Here is a tiny trained network, its code and every weight. The questions are about switching its units off for an input and a class, where a switched-off unit gives its printed mean instead of its output.

import numpy as np


def w(rows, s, z=0):
    codes = np.array(rows[::2]) - 128.0
    scale = np.full(codes.shape[1], s)
    scale[-1] = z or s
    return codes * scale


def f(y):
    return y / 2 * (1 + np.tanh(0.7978845608 * (y + 0.044715 * y**3)))


def log_softmax(a):
    a = a - a.max(-1, keepdims=True)
    return a - np.log(np.exp(a).sum(-1, keepdims=True))


def net(x, mask):
    res = np.array(x, float).reshape(1, 8) / 4 @ E
    y = f(res @ A[0][:, :-1].T + A[0][:, -1])
    res = res + np.where(mask, y, B[0][:, -1]) @ B[0][:, :-1]
    return log_softmax(res[-1] @ U[:, :-1].T + U[:, -1])


A, B = {}, {}
E = w([
[43,207,118,161,52,100,158,89,144,131,93,113],'x0',
[111,194,140,251,107,58,66,174,62,211,85,89],'x1',
[194,164,173,124,106,149,140,184,74,247,91,119],'x2',
[172,106,164,14,192,91,137,50,29,109,135,187],'x3',
[107,216,118,127,116,175,175,97,249,101,80,63],'x4',
[129,70,185,83,85,121,205,224,64,202,165,150],'x5',
[107,232,137,97,71,94,219,86,123,136,179,147],'x6',
[255,156,100,127,70,142,143,162,138,180,243,179],'x7',
],0.0075)
A[0] = w([
[92,163,139,172,177,84,73,133,99,127,59,115,16],'N0',
[38,118,133,115,109,142,170,113,178,91,43,119,83],'N1',
[143,211,125,165,135,173,104,119,226,142,46,101,70],'N2',
[107,145,125,96,176,139,136,49,202,9,138,131,2],'N3',
[100,137,126,178,121,139,70,94,116,136,82,130,209],'N4',
[98,254,128,139,62,100,183,94,141,153,150,132,115],'N5',
[137,104,127,179,105,138,98,190,171,144,180,136,107],'N6',
],0.019,0.0028)
B[0] = w([
[148,137,122,157,149,32,152,116,110,142,85,95,198],'N0',
[37,87,137,101,123,179,159,161,119,114,89,135,220],'N1',
[184,189,131,124,164,200,64,184,165,124,98,145,230],'N2',
[171,70,118,114,139,96,117,23,213,103,156,113,249],'N3',
[109,144,116,144,167,87,89,144,95,99,113,140,183],'N4',
[109,250,141,124,78,119,179,90,106,145,159,132,254],'N5',
[127,63,113,176,92,128,121,161,137,132,178,115,189],'N6',
],0.016,0.024)
U = w([
[42,105,143,94,137,167,171,129,156,106,80,104,147],'0',
[129,173,104,159,153,166,77,147,168,105,101,120,3],'1',
[140,85,108,175,95,141,123,166,125,158,190,115,92],'2',
[120,191,140,127,89,138,165,103,123,150,161,138,147],'3',
[207,68,168,11,174,149,131,116,28,178,175,208,232],'4',
[183,160,167,117,130,165,168,157,160,194,113,77,85],'5',
[106,133,117,159,171,69,121,129,93,128,85,93,122],'6',
[123,107,109,98,145,133,128,51,188,85,145,116,157],'7',
],0.011,0.0028)

Each question gives the input, the list of numbers given to net, and the class t.
The units are the neurons (one row each of A and B). Each row of codes is followed by its name. A weight is (code - 128) times the scale printed after its matrix; where a second scale follows, it is the last column's (A, B and U).
mask holds one flag per neuron, in row order. A switched-off neuron (its flag False) gives its mean, the last column of its row in B, instead of its output. The means were averaged over made-up inputs and are rounded, as every weight is.
A unit's drop is (log p(t) with every unit on - log p(t) with that unit switched off) / (log p(t) with every unit on - log p(t) with every unit switched off).
The circuit of an input: a set's keep is (log p(t) with only the set's units on - log p(t) with every unit switched off) / (log p(t) with every unit on - log p(t) with every unit switched off). Starting from all 7 units, units are removed one at a time, each time the one whose removal leaves the highest keep (on an exact tie, the one counted first), for as long as the keep stays at least 0.8.
circuit, biggest first: the units of the circuit, biggest drop first
k most important neurons: the k neurons with the biggest drops, biggest first
drop when u is switched off: that unit's drop, to one decimal
input [-4,4,4,-6,-8,0,0,-2], class 6: 4 most important neurons	N0; N4; N3; N2
input [-1,-3,5,-5,-4,-5,-6,2], class 2: circuit, biggest first	N6
input [-7,6,6,1,6,-3,1,4], class 1: 2 most important neurons	N2; N5
input [1,5,-6,-3,-2,-4,-8,6], class 2: 2 most important neurons	N6; N5
input [-8,-2,-1,1,1,6,7,-1], class 4: circuit, biggest first	N5; N3
input [3,-7,5,1,2,7,-2,1], class 4: 4 most important neurons	N5; N3; N1; N2
input [5,-8,4,-5,8,2,-5,-1], class 0: 2 most important neurons	N1; N4
input [-8,1,6,4,7,6,0,-6], class 4: 4 most important neurons	N5; N1; N3; N2
input [-3,8,-8,-6,1,-3,7,-7], class 6: 2 most important neurons	N0; N4
input [-7,3,8,5,6,7,1,5], class 4: 2 most important neurons	N5; N2
input [-5,-5,1,0,-8,4,-4,-8], class 4: drop when N3 is switched off	0.3
input [-3,-5,-5,2,-1,5,1,7], class 4: drop when N3 is switched off	0.6
input [-4,8,-3,1,2,5,-7,1], class 6: drop when N0 is switched off	1.0
input [-7,0,5,-4,6,7,-8,2], class 2: most important neuron	N6
